Each row is followed by its class number.
[ 124 -169  -42  368 -140 -231  149  -41 -180   15  131  -57  155 -403
   51  240  183 -157  252 -105 -165  -34   81 -554 -521  156  525 -102
 -221 -237  115  257]
6
[ 267 -164  103  347 -321 -206  -22  -48   61  130   69  114  372 -241
   83  275  376 -223  280  -27 -254  -78  -53 -414 -258  272  422  -75
 -238 -103  148  410]
0
[-277 -508  187   28   23  -10  -28  103 -169 -298   74  -53 -141  199
 -139   64   17 -134  -33 -168  -61  125  550  -58  270  296  235 -132
  197 -145   46  -58]
2
[  24   14  263  184 -238 -253  268 -435  347  162  -48   71 -320 -112
  438  106 -397   76  146 -243  -46  353  328  -78 -500 -644 -368  157
  161 -337 -333 -333]
7
[  90 -231  -82  286 -146 -312  100   41  -45  101  177 -103  192 -462
   97  288  268  -69  286 -100 -105  -47  214 -510 -419  200  423 -139
 -193 -232  122  225]
5
[-240 -388  171  114   78 -123 -147   47  -96 -280  141   30 -164  -83
  -19  -20  -23  189  141 -184   17  209  712   16   85  108  105    3
  250 -217  142 -154]
8
[  81  -58  289  258 -237 -192  188 -403  304  173  -62   33 -229 -123
  418  164 -341  100  185 -218 -145  362  344 -120 -507 -619 -396  183
  151 -319 -290 -251]
5
[-229 -383  181   93  122  -46 -166   71  -91 -355   64  -16 -167   85
  -49    7  -74   22   74 -142   -8  232  628   -8  148  144   82  -19
  263 -126  154  -80]
9
[-160 -135  248   53 -271 -239  279 -411  466  321  -49   92 -362   -5
  443  -23 -250  -79   77 -213   -8  283  449 -101 -407 -467 -498  -12
  191 -384 -250 -321]
4
[ 116   35  245   61 -288 -222  203 -377  335  187  -78   65 -232  -26
  426   28 -313   77  183 -137 -153  314  380 -128 -465 -520 -425   62
  118 -271 -254 -300]
4
[-187 -406  200  177   17  -37  -55   19 -246 -352  103   15  -73   24
  -59   84 -104   75   74 -176  -40  172  678   28  192  178  169   32
  219 -146   68 -141]
6
[   1 -268 -133  143 -202 -365   -4   19  174  230  165  -83  177 -360
  132  172  306 -154  294  -85 -119  -68  150 -526 -439  116  244 -145
 -218 -209  253  203]
7
[-249 -466  269  102   14  -18 -163   74 -147 -309   90   98  -86  148
  -45  -13   42   87   55 -180  -21  182  725   75  348  251   29  -17
  246  -92   61 -191]
5
[-136 -457  245  129  -94  -32  -79   18 -272 -312   96   26  100   69
  -43  120   24  123   66 -133 -181  114  538  -43  216  291  213   17
  152  -65  119 -110]
0
[ -81 -188  234   44 -238 -221  261 -345  403  283  -76   29 -393  -40
  437   16 -261   39  130 -218  -81  284  465 -158 -417 -489 -467  -27
  184 -350 -221 -327]
4
[-204 -309  213  101  154  -88 -114    3 -145 -277   64   -9 -139   99
  -47  -11 -138  -11   62 -194  -52  270  607  -45   53   74   43   27
  238 -198   94  -92]
1
[  97 -205  -64  255 -196 -297   25   16   67  112   98  -78  145 -368
   97  229  299 -167  288 -102  -89  -17  236 -426 -370  139  311 -145
 -145 -228  187  184]
8
[  37   78  134   13 -206 -258  217 -401  379  216  -66  -24 -187  -16
  389    6 -356  -92  136 -100 -100  281  342 -206 -573 -468 -425   -1
   88 -349 -191 -242]
9
[-290 -451  233   28   84  -22  -86   88 -125 -315   82   13 -135  214
 -165  -17  -23 -143  -28 -208  -12  126  499  -34  288  288  242 -116
  236 -163   57    1]
4
[-244 -528  120  103   26  -22 -109   73 -124 -298  123   -6  -75  113
  -72   30  148   31   31 -225   22  158  682   20  383  321  111  -94
  257  -73  147 -203]
7
[-194 -409  220   91    0  -58  -90   84 -210 -319   85   40   10   50
   44   35  -15  131  102  -96  -73  125  645  -31  196  260  151   -9
  167  -44   94 -157]
2
[-320 -522  166  -19   23  -32  -25  117 -200 -270  112  -29  -77  203
 -142   44  -14 -159  -46 -129   -6   68  565  -77  334  371  271 -130
  201 -148   95  -49]
2
[-235 -535  199   94   14   -4 -126   54 -143 -277   62   55 -112  156
  -68    0   44   66   52 -250  -52  182  677   52  368  217   34  -26
  244 -106   93 -215]
7
[-266 -436  175  -32   76  -56  -32   75 -307 -279   70  -56  -58  118
   32   48 -103  -37   34  -73  -63  116  708 -165  153  298   94  -88
  147 -101  177 -142]
6
[  91 -187   31  337 -167 -322   16   -7   55  100  121   39  231 -342
   93  206  178 -171  265  -70 -159  -71   98 -379 -346  157  406  -82
 -169 -266  117  346]
5
[-186 -311  188  164   94 -135 -104   17 -176 -319   84   -8  -96    3
  -30   42 -143   40  103 -158  -32  223  618  -47   35   77  117   38
  213 -191  125  -72]
3
[-161 -424  270   43   85   36  -63   46 -267 -307   59  -18  -31   91
  -41   33   25   24   24 -145 -109  214  540  -99  185  307  231  -36
  169  -93   86  -84]
6
[   1  -68  326  156 -231 -144  216 -363  344  193 -127   83 -372   12
  479   43 -380   21  138 -236 -139  363  348  -52 -466 -610 -436  110
  149 -283 -316 -269]
7
[ 133 -147  -38  337  -97 -263  155  -38 -267    8  108 -100  194 -410
   92  258  185 -206  241  -39  -79    4  247 -570 -556  232  477 -158
 -205 -316  105  196]
7
[  44    9  224   -6 -179 -200  219 -319  197  267 -119  -15 -296  -55
  399   15 -298   51  108 -127  -85  248  430 -118 -493 -463 -472  -62
   89 -370 -251 -272]
4
[ -22  -62  234  166 -185 -176  228 -344  301  208  -68   31 -346  -74
  454  118 -318    3  169 -192  -68  336  442 -130 -483 -548 -392   81
  118 -294 -278 -280]
6
[  78   33  196  -14 -207 -269  241 -382  296  230  -89  -17 -190  -27
  411   44 -343  -21  149  -95 -114  296  439 -226 -512 -456 -444    0
   96 -370 -225 -279]
2
[-264 -346  161  158  166 -105  -67   65 -191 -388   94  -15 -150  -31
   41   40 -139   16   83 -124   45  203  721  -33  110  170  108  -27
  260 -135  126 -145]
2
[ 338 -100   58  323 -274 -208  -17 -100   18   37   77   29  404 -235
   24  276  331 -256  251  -64 -250  -36 -109 -425 -256  248  432  -48
 -194  -95  217  393]
8
[ 235 -254    5  400 -237 -201  -67  -25  -29   59   52  -60  333 -255
   21  258  298  -67  292 -103 -311   -9   58 -352 -302  178  452  -57
 -164 -171  226  317]
9
[-237 -340  199   49  120 -142  -91   52 -142 -281  123   19 -146   58
  -52    1 -160   87   68 -197  -59  192  592  -53  119  103  111   26
  204 -158   64  -67]
4
[-218 -355  187  174   28 -164  -86   12 -142 -266  130   16  -72  -63
  -39   66  -94  110  107 -159  -16  197  700   25  101  109  135   56
  223 -219   92 -128]
3
[  -5 -257  -73  223 -165 -307    7   26  189  182  136  -32  101 -371
  198  150  308 -144  296 -107  -84   -5  207 -447 -402  107  191 -131
 -154 -153  196  153]
7
[-260 -413  179  110    2 -166 -108   50 -169 -246  130   13 -126  -30
   22   78 -203  154  132 -131  -25  152  774  -36   51   49    9   50
  214 -206   87 -160]
9
[  89   49  220   36 -195 -228  229 -415  286  203 -104   49 -240  -20
  432    6 -434  -20  156  -79 -109  302  428 -178 -523 -504 -474   50
  102 -368 -207 -273]
6
[-281 -366  156   58  172  -58  -45   50 -135 -372   99  -69 -198   72
 -102   35  -16 -129  -16 -172   96  207  650  -68  169  245  153 -111
  278 -197   93 -105]
8
[-239 -361  154   97   95 -112  -18   15 -232 -317  149  -24 -146  -27
  -82   31 -119  114   63 -191   26  193  685  -30  110  170  204  -16
  239 -215   70 -173]
4
[  29 -200  -91  183 -133 -297   63   15  119   95  174  -58  205 -376
   71  216  334 -145  250  -94  -91  -56   95 -469 -332  230  381 -129
 -167 -170  172  243]
8
[-190 -484  239   94    9  -10  -69   84 -320 -331   89  -19    2   45
   11   81   35   65   73 -108 -143  123  581 -137  157  335  224  -53
  149  -16  168 -118]
4
[-343 -471  186  -16  -15  -94  -94  122 -188 -159  132   31 -121  105
 -102    3  -53  -71  -25 -111   48   -8  606   27  234  221   79 -102
  190 -214   78  -78]
1
[ -20  -53  242  282 -356 -213  230 -450  461  158  -44  149 -283  -61
  483   44 -212   30  126 -132   14  315  465   12 -451 -530 -481   89
  212 -327 -292 -373]
0
[ -13   17  275  238 -204 -165  229 -408  411  144  -62   75 -349  -88
  448  141 -261 -118  125 -168   -7  371  362  -62 -473 -551 -371   99
  150 -277 -334 -271]
6
[-207 -458  178  152  -68  -43 -102  -11 -169 -297  113   53   -2   93
  -12   63  143    6   27 -154   12  158  704   15  308  307   64  -66
  228  -88  132 -242]
0
[ -36  -56  270  189 -349 -247  214 -408  444  166  -61  165 -309  -35
  523   39 -205   53  151 -139  -57  265  433  -39 -452 -552 -491   59
  142 -271 -298 -376]
0
[ 104 -228  -20  330 -128 -262    6   -3   33  104  108   -3  207 -321
   47  218  268 -137  257 -108 -142  -12  148 -375 -280  182  432  -98
 -161 -257  105  278]
2
[-255 -353  177   41   83 -120  -36   21 -203 -305  146   33 -105  -21
  -28   22 -192  116   79 -172  -58  144  552  -67   88  122  169   50
  190 -174   97 -107]
8
[-229 -323  208  152  135 -119 -117   59 -158 -362   75  -17 -131  -12
  -24   62  -89   12   96 -123   45  217  748  -19  100  153  105  -18
  255 -187  104  -95]
2
[-185 -344  160   98  102 -107  -99   17 -186 -335  116  -52  -54  -23
  -52   72  -84  114  106 -167  -36  209  634  -91   94  149  100   31
  224 -117  152 -147]
4
[   9 -257  -91  271 -191 -271  118  -10  162  120  128  -38  109 -357
  120  210  386 -260  216 -147  -44  -29  157 -402 -310  224  316 -209
 -152 -195  100  164]
7
[-202 -454  179  -57  129   -9  -92  152 -308 -313   66 -107  -63   70
   -3   29   -1  127   90 -107 -173  158  623 -193  130  296  174  -71
  146  -23  205 -138]
8
[-300 -528  158  -25    7    2  -26   60 -146 -271   99  -25 -118  180
  -96   14  -23  -73  -18 -164   14  108  601  -55  320  296  149 -117
  242 -140  114 -153]
6
[ -91 -111  199  144 -279 -158  322 -439  348  136  -31   80 -331  -92
  510   36 -156   22   91  -96   34  315  477 -123 -501 -412 -433  -18
  174 -316 -272 -465]
0
[ -72 -142  174  -13 -271 -222  260 -402  399  279  -53   17 -308  -29
  451  -17 -276   -2  122 -186  -81  272  453 -180 -449 -477 -525  -14
  143 -320 -174 -392]
4
[  65   -7  206   28 -180 -242  231 -377  371  214  -78  -10 -246  -53
  387   29 -186  -32  129 -130  -43  320  381 -188 -480 -411 -379  -52
  128 -384 -226 -268]
5
[-299 -488  165  129  -30  -99 -133   61 -130 -284  139   97 -168   17
   28  -26  -43  175  104 -195   82  155  899   90  294  129  -57  -10
  288 -163  100 -305]
5
[ -40 -247  -85  123 -192 -366  104   69   90  209  186  -36  176 -385
  133  228  306 -168  266  -67  -60 -139  232 -484 -333  261  339 -181
 -217 -201  139  207]
8
[ 250 -159   61  447 -295 -240   31  -66   -7   95   97   73  332 -307
   63  299  305 -249  274  -58 -166  -69   -4 -398 -299  226  491  -55
 -190 -177  164  425]
6
[ 103 -246   -2  396 -177 -240  -12  -28   23   93   78  -14  210 -316
   85  255  242 -198  255 -106 -137  -10  122 -370 -340  162  413 -100
 -147 -261  157  312]
9
[ 109 -187  -55  308 -189 -336  -55   29  114  119  134  -20  213 -431
  132  242  273  -68  355  -65  -99  -30  249 -409 -378  104  303  -81
 -176 -200  180  228]
2
[ -33  -47  318  200 -320 -122  285 -451  336   78  -67  163 -337  -39
  500   18 -224  -19   85 -121   -1  344  458  -30 -478 -474 -440   49
  179 -297 -377 -428]
0
[  78  -38  189  -31 -204 -205  241 -385  212  244  -77   -5 -149 -131
  407    8 -335  193  232  -84 -231  269  376 -277 -622 -427 -374   40
   42 -345 -170 -325]
9
[ -53  -55  249  185 -122 -130  237 -370  350   72 -106   26 -380  -32
  426   86 -334    3  115 -202  -61  388  397  -49 -411 -542 -396   89
  231 -264 -267 -327]
0
[  97   33  224   27 -198 -204  234 -376  284  179 -116   28 -276  -25
  401   -6 -396   54  160 -151 -120  328  435 -152 -517 -533 -430   47
  129 -398 -269 -280]
8
[ -86 -176  262   68 -225 -178  310 -337  341  293  -75   39 -374  -25
  421   -2 -285    6   76 -200  -64  303  446 -159 -467 -470 -457  -13
  175 -406 -318 -255]
3
[-101  -87  320  118 -262 -178  258 -363  365  314 -118   92 -370  -28
  498  -11 -268  -60   59 -171  -21  249  436  -28 -416 -490 -550  -14
  180 -329 -265 -284]
6
